Kem: 636,-373,98,-875,-740
dadaf: 637,-422,87,-269,-806
difa: 680,-350,98,-250,-715
fiz: 620,620,87,-292,-874
Malum: 636,-439,87,-281,-852
shift +1: -350 : -349
places fiz: -874 : 5
where: -422 : dadaf, 2

vido: 808,-281,98,-721,-281,74,-721,-721
fogi: 53,664,221,40,709,-74,-355,87
Vadas: -320,-311,125,-720,226,-109,91,-229
ven: -85,-280,23,-184,-185,379,375,379
places vido: -721 : 4 7 8
shift +1: 664,221,40,709 : 665,222,41,710
where: -185 : ven, 5
where: 87 : fogi, 8
places ven: -184 : 4

fuzoz: -129,-75,33,106,-80,-706,-127,-144,-196,58,-203,-230,432,162,-79,84,283,-223,53,-78,-43,-331,458,220,-361,-358
Tup: 69,32,356,79,-116,-706,-436,186,-82,50,143,-383,432,-96,-196,460,235,661,-48,99,-7,-365,524,-76,59,-643
nusug: 183,-91,192,-36,60,-706,-293,282,350,-25,313,-166,60,-311,-192,350,-17,425,60,246,39,-4,54,-190,60,-251
places fuzoz: -79 : 15
where: 458 : fuzoz, 23
shift -1: 458 : 457
places nusug: 60 : 5 13 19 25
present: -706,-126 : no

met: 18,183,-100,171,-311,-174
gimo: -441,96,-419,-121,130,-120
fudif: 182,102,44,187,187,182
turo: -503,24,-91,126,-45,-664
shift +1: -503,24 : -502,25
shift +1: -441,96,-419,-121 : -440,97,-418,-120
places fudif: 182 : 1 6
where: -121 : gimo, 4

Saved: 121,-265,618,85,-307,-67,108,196,21,-164,-195,468,104,-200,39,195,357,-2
lim: -292,99,74,-169,-39,-219,9,229,-261,-18,309,305,-227,-188,-545,-188,773,-207
Rit: -193,74,-39,-343,159,-510,-52,8,-247,120,172,139,-85,-243,-167,-169,549,114
Fetig: 244,-232,-102,-215,-247,159,35,60,-400,304,171,135,-100,-204,-189,49,-598,-227
digo: 179,-646,-646,53,-32,-293,189,-32,-11,-301,-646,352,-16,-347,-646,73,171,-216
bupef: 140,43,-88,-366,5,-300,90,-21,-395,-58,304,179,-199,-218,-119,5,572,-170
shift -1: 53 : 52
where: -189 : Fetig, 15
places digo: -646 : 2 3 11 15
present: 189,-32 : yes
present: -88,-366,5 : yes
shift -1: -219,9,229 : -220,8,228

tigi: 322,148,-492,-22,-118,-241,8,155,70,-68,0,-331,233,-397,18,-478,194,742,89,-79,-309,-241,179,-9,327,322,-95,-105,311,-184,-309,391,468,209,-279,-160,-506,-112,-210,-58,-631,-204,214,56,-228,-306,-417,530,252,-287,189,-263,425,192,-338
Vepaf: 322,148,-492,-22,-118,-241,8,155,70,-68,0,-331,233,-397,18,-478,194,742,89,-79,-309,16,179,-9,327,322,-95,-398,311,-184,-309,391,468,22,-279,-160,-506,-112,-210,-58,-632,-204,214,56,-228,-306,-417,530,252,-287,-51,-263,425,192,-338
vesu: 322,148,-492,-22,-118,-241,8,155,70,-68,0,-331,233,-397,18,-478,194,742,89,-79,-309,16,179,-9,327,322,-95,-398,311,-184,-309,391,122,47,-12,-158,-185,-264,-28,-296,-437,-303,-272,3,72,-423,90,433,99,108,239,-46,249,413,-398
places tigi: -631 : 41
present: 322,327 : no
present: -118,-22 : no
places tigi: -210 : 39

kip: -161,372,372,408,250,233,-34,-367,-530,-401,-399,-630,-610,-674,-97
kov: 317,466,654,785,732,-400,185,19,-105,-267,-340,-264,-212,173,-40
metil: 197,386,96,-207,-166,87,109,-221,-498,-424,-172,-56,-154,-66,-66
places kip: -401 : 10
shift -1: 408 : 407
present: -154,-56 : no
shift +1: 233 : 234

bokub: -205,-87,48,-112,-193,-57,-36,42,31,81,-68,194,-161,138,-108,321,-95,6,27,114,106,122,-91
Pifol: -159,-96,66,-155,-3,43,-61,58,13,12,9,102,-21,191,-101,241,-195,-145,-145,168,42,-66,-40
Zep: -142,-123,24,-116,-166,-46,-20,52,35,16,-51,137,-64,189,-156,303,-113,-39,-41,48,74,76,-24
sus: 151,-245,574,-135,-2,-207,-620,49,127,-231,316,-264,-94,306,-303,-78,-51,-488,-91,20,17,118,80
Dodi: 284,134,849,23,106,-39,-504,-102,110,-192,343,-315,-21,261,-133,-130,-194,-443,-39,46,-42,160,-52
nur: 84,85,13,-20,27,-55,51,76,39,25,-58,-64,69,-79,-176,16,-10,136,-70,93,49,75,-65
lazo: -77,-133,-46,-60,-177,-130,69,-54,-104,178,60,224,-268,-67,-112,298,-131,-3,-101,152,32,0,-93
raf: -102,-113,-100,-114,-193,-40,-31,40,16,92,31,213,-151,42,-135,354,-77,-24,-141,121,43,28,-19
shift -1: -176,16 : -177,15
where: -31 : raf, 7
present: -130,69,-54 : yes

dor: 261,-134,552,225,275,-465,-295,-316,394,89,214,613,-482
gita: -563,446,-838,111,-754,115,492,230,-215,53,-460,-547,580
Rul: 430,-284,694,140,512,-66,-302,-67,80,30,333,440,-394
tun: 430,-284,694,140,512,-66,-302,-216,80,30,333,440,-394
shift +1: -66,-302 : -65,-301
shift -1: 261,-134 : 260,-135
present: -66,512,140 : no
present: -66,80,30,333,440 : no

sedun: 119,48,-307,36,-490,60,46,-160
Fotol: 436,-345,-383,246,-848,0,344,-181
Num: -134,-134,-256,222,-473,216,149,-134
Varod: 195,-141,-67,96,-271,-40,325,25
lor: 17,142,-371,2,-735,-96,442,-94
suzu: -117,-228,115,-58,109,45,9,70
nore: -54,-451,-403,57,-808,48,-195,-275
shift +1: 442 : 443
shift +1: -808,48,-195 : -807,49,-194
shift +1: -195 : -194
places Num: -134 : 1 2 8
shift -1: 57,-808,48,-195 : 56,-809,47,-196
present: -40,325 : yes

mesot: 413,160,-83,167,230,-53,-42,134,-71,481,376,-252,447,162,56,233,-162,589,223,-46,67,3,146,-215,-180,209,-82,145,-125,-39,551,198,-31,141,296,99,-31,350,486,25,246,191,88,731,691,32
Tov: -751,-307,-163,-182,-361,-65,-158,-82,-188,-534,-297,-616,-758,-182,-32,-111,11,-574,2,-210,-204,-163,1,-232,-381,61,-237,-51,-267,-267,-574,-42,-163,-163,-183,-180,116,-357,-604,-148,-47,-451,-289,-702,-633,-232
vove: -595,-81,-476,-27,-135,60,8,126,-131,-426,-271,-589,-618,-68,154,-135,-4,-455,-46,-166,-146,-31,41,-196,-193,55,-169,-8,-212,-216,-418,-53,-50,-12,-174,-11,205,-287,-465,-58,148,-402,-240,-527,-495,-459
shift -1: -135,-4,-455,-46 : -136,-5,-456,-47
places Tov: -163 : 3 22 33 34
present: 223,-46,67 : yes
present: 145,-125 : yes
where: -32 : Tov, 15

vime: 0,9,-5,-30,41
Piru: 25,100,23,42,-15
zesud: -154,308,308,25,786
lek: -1,-11,-4,-20,24
rufid: -154,-153,317,-54,-71
where: 23 : Piru, 3
where: -15 : Piru, 5
shift -1: 100,23,42 : 99,22,41
places zesud: 308 : 2 3
where: 24 : lek, 5
present: -154,308 : yes
where: 42 : Piru, 4

bif: 217,164,-112,-67,100
vure: -27,-24,17,-773,-13
varop: 107,82,-56,-190,49
teso: 304,229,-156,246,140
shift -1: 82 : 81
present: 49,-190,-56 : no
present: 107,82,-56,-189,49 : no
present: 82,-56,-190 : yes
where: 217 : bif, 1
present: 304,229,-156,246,140 : yes
shift +1: 82 : 83

tazoz: 147,332,374,197,-63,-223,-587,-702,-103,155,297,-507,139,-344,-147,580,128,-144,-152,-233,121,194,-228,165,41,-90,-76,-217,-11,-54,469,610,-77,-1,60,-188,-256,179,363,-199,-111,442,341,-242,-300,-448,-380,385,-97,-91,280,18,494,102,242,-351,136,173,284,45,244,37
rudub: -304,-322,98,-242,154,-61,237,586,-254,78,37,-621,223,196,-349,-322,255,581,299,-21,430,187,11,-380,311,44,174,-308,-34,436,208,-194,-69,187,-74,-20,14,371,-155,-511,-111,-54,-178,550,137,-259,244,-312,14,4,309,307,403,-60,91,211,53,281,375,-491,-416,87
Zoz: -113,-97,265,32,-198,-243,240,670,-380,-350,130,-185,25,111,403,7,-412,327,413,675,185,-267,130,-239,66,28,205,-172,-180,38,228,108,412,-123,513,29,-177,15,81,249,79,258,-290,2,36,-391,-249,-79,-242,200,-154,256,-59,-731,141,175,-317,-260,-187,411,-443,224
nogi: 62,-98,-617,137,-97,-337,-122,124,121,380,-521,-40,70,65,567,-423,190,-173,159,-117,-754,-74,217,152,164,180,32,-43,-156,36,-150,1,51,-161,-50,72,81,-211,151,-219,234,271,51,444,-575,57,-325,403,446,-213,-694,-135,-278,-7,-78,12,-639,-129,-23,419,-222,-61
fipe: 62,-98,-617,-211,-97,-337,-122,124,121,-343,-521,-40,70,65,567,-423,190,-173,159,-117,-754,-74,217,152,164,180,32,413,-156,36,-150,1,51,-161,-50,72,81,-211,151,-219,234,271,51,444,-575,57,-325,403,446,-213,-694,-135,-278,-7,-78,12,-639,-129,-23,419,-222,-61
pamob: -504,592,-343,-104,-24,-202,137,421,-266,38,-208,72,84,256,-89,-17,138,567,-360,-422,-300,500,415,343,262,-84,371,-19,149,-238,279,511,-322,-475,-9,26,-68,-68,-201,-504,343,-9,213,-131,-250,-412,-107,370,89,251,17,542,-181,-110,-246,-451,65,25,232,10,-368,23
vogal: -120,275,268,137,-493,217,-35,-77,-447,380,-225,610,543,-347,-266,-456,48,145,33,165,71,526,383,-99,98,-302,-558,-43,-417,-151,602,144,-59,288,71,175,-69,27,-131,312,5,138,-142,-73,244,89,99,107,-27,-60,384,103,-235,-111,125,-302,282,-48,427,119,445,-143
shift +1: -302,282 : -301,283
shift -1: 312 : 311
present: -185,25,111,403 : yes
shift -1: 139,-344,-147 : 138,-345,-148
places vogal: -59 : 33
where: 194 : tazoz, 22
shift +1: 29 : 30

Mot: 106,72,-172,63,2,49,7,4,421,-200,18,-261,-168
pazur: -99,-124,-33,-144,4,-298,-20,2,326,100,-4,-529,-232
vifir: 5,6,-477,-42,0,42,-315,3,7,-5,12,545,-329
Ribo: 211,249,-204,200,-1,355,-115,-1,-123,-93,-7,-171,-47
tolas: -172,-163,-344,-236,-6,25,-233,-1,-61,181,-4,-73,-281
zome: 106,72,-172,63,2,49,7,4,421,-200,18,-15,-33
pago: -404,-396,161,-387,-4,-247,68,1,-289,58,14,342,184
dud: -134,-174,-91,-225,2,226,62,-1,192,-32,-22,-126,-188
bonip: 211,249,-204,200,-1,355,-115,-1,-123,-93,5,-171,-47
dev: -223,-211,-118,-237,3,106,-56,1,-209,29,-12,465,-209
tet: -95,-97,105,-125,2,-142,73,0,287,-131,16,-169,242
nakir: -181,-212,25,-142,-1,-40,140,5,-162,-263,8,800,140
present: 68,1,-288,58,14 : no
present: -115,355,-1 : no
present: 29,-12,465,-210 : no
places nakir: 5 : 8
present: -1,-61,181 : yes
where: -125 : tet, 4

busi: -411,-198,49,120,-770
Kop: -59,-260,-280,-665,363
linuz: 102,-13,144,345,-770
bar: -545,419,191,569,525
metig: -339,234,2,8,849
Sir: -129,419,238,569,201
zosut: -96,48,-139,-328,687
where: -198 : busi, 2
present: 144,344,-770 : no

fak: 185,45,-60,-39,-213,125,71,-167,14,65,125,110,-506,125,94,-301,55,-30,-136,-507,10,110,125
momat: 420,-110,-321,-48,540,98,-231,-209,213,-30,85,-363,-175,228,102,-5,38,326,11,-315,599,-423,-322
tiz: 384,-122,390,-289,405,-9,109,-18,-289,189,303,-167,28,53,186,-83,271,72,84,-193,151,-158,-289
dipa: 4,148,-119,83,-131,-216,54,3,-69,130,-169,163,92,-127,8,-95,170,-71,-160,-163,85,23,237
fil: 231,-46,124,-123,17,218,88,-125,150,-22,-187,12,151,-11,65,-121,8,-134,57,-189,146,-46,161
Peba: -471,34,-447,511,-269,-55,-741,-172,10,-530,-422,-66,-131,114,-101,174,-143,55,3,8,-70,-37,-60
muma: -471,34,-447,511,-269,-55,-741,-172,10,-530,-422,-206,-412,211,-274,160,-610,601,-314,521,469,-212,-12
movag: 185,45,-60,-39,-213,40,71,-167,14,65,-125,110,143,-214,94,-301,55,-30,-136,47,10,-59,125
Nizil: -471,34,-447,511,-269,-55,-741,-172,10,-530,-422,63,-412,211,-274,160,-610,601,-314,521,469,-212,-12
places tiz: -289 : 4 9 23
where: -507 : fak, 20
places fak: 125 : 6 11 14 23
where: -322 : momat, 23

niv: 353,-15,-107,-78,-245,-79,-60
dem: -245,-15,-107,-245,-245,-79,-79
Latas: 739,-97,25,-274,-289,-150,-275
where: 353 : niv, 1
places dem: -79 : 6 7

ger: 64,65,529,11,56
nas: 12,12,12,324,13
Sev: 64,785,529,-17,13
shift +1: 64,785,529 : 65,786,530
present: 65,529 : yes
places nas: 12 : 1 2 3
where: 324 : nas, 4
places ger: 529 : 3
where: -17 : Sev, 4
where: 785 : Sev, 2

dunol: 295,-298,163,-149
dabo: -404,787,-125,10
forad: -260,-42,20,139
Dab: 295,399,163,-149
reko: -11,517,179,536
vumo: 404,518,142,-113
retob: 519,-298,163,231
shift +1: 518,142 : 519,143
present: 519,-298 : yes
shift -1: 519,-298,163 : 518,-299,162
present: 164,231 : no
present: -42,20,139 : yes
places vumo: 518 : 2

dirop: 184,-659,-201,-53,-27
diz: 131,-189,-189,542,-643
fofe: 541,-202,-204,576,-205
sete: -241,-644,-491,-472,318
noso: -136,416,846,-337,-612
tima: 76,-282,-185,700,-672
Bama: 847,-18,847,847,776
pimin: 297,154,-297,-595,286
present: 847,-18 : yes
places Bama: 847 : 1 3 4
where: -204 : fofe, 3
where: 542 : diz, 4
places diz: -643 : 5
present: -644,-490,-472 : no

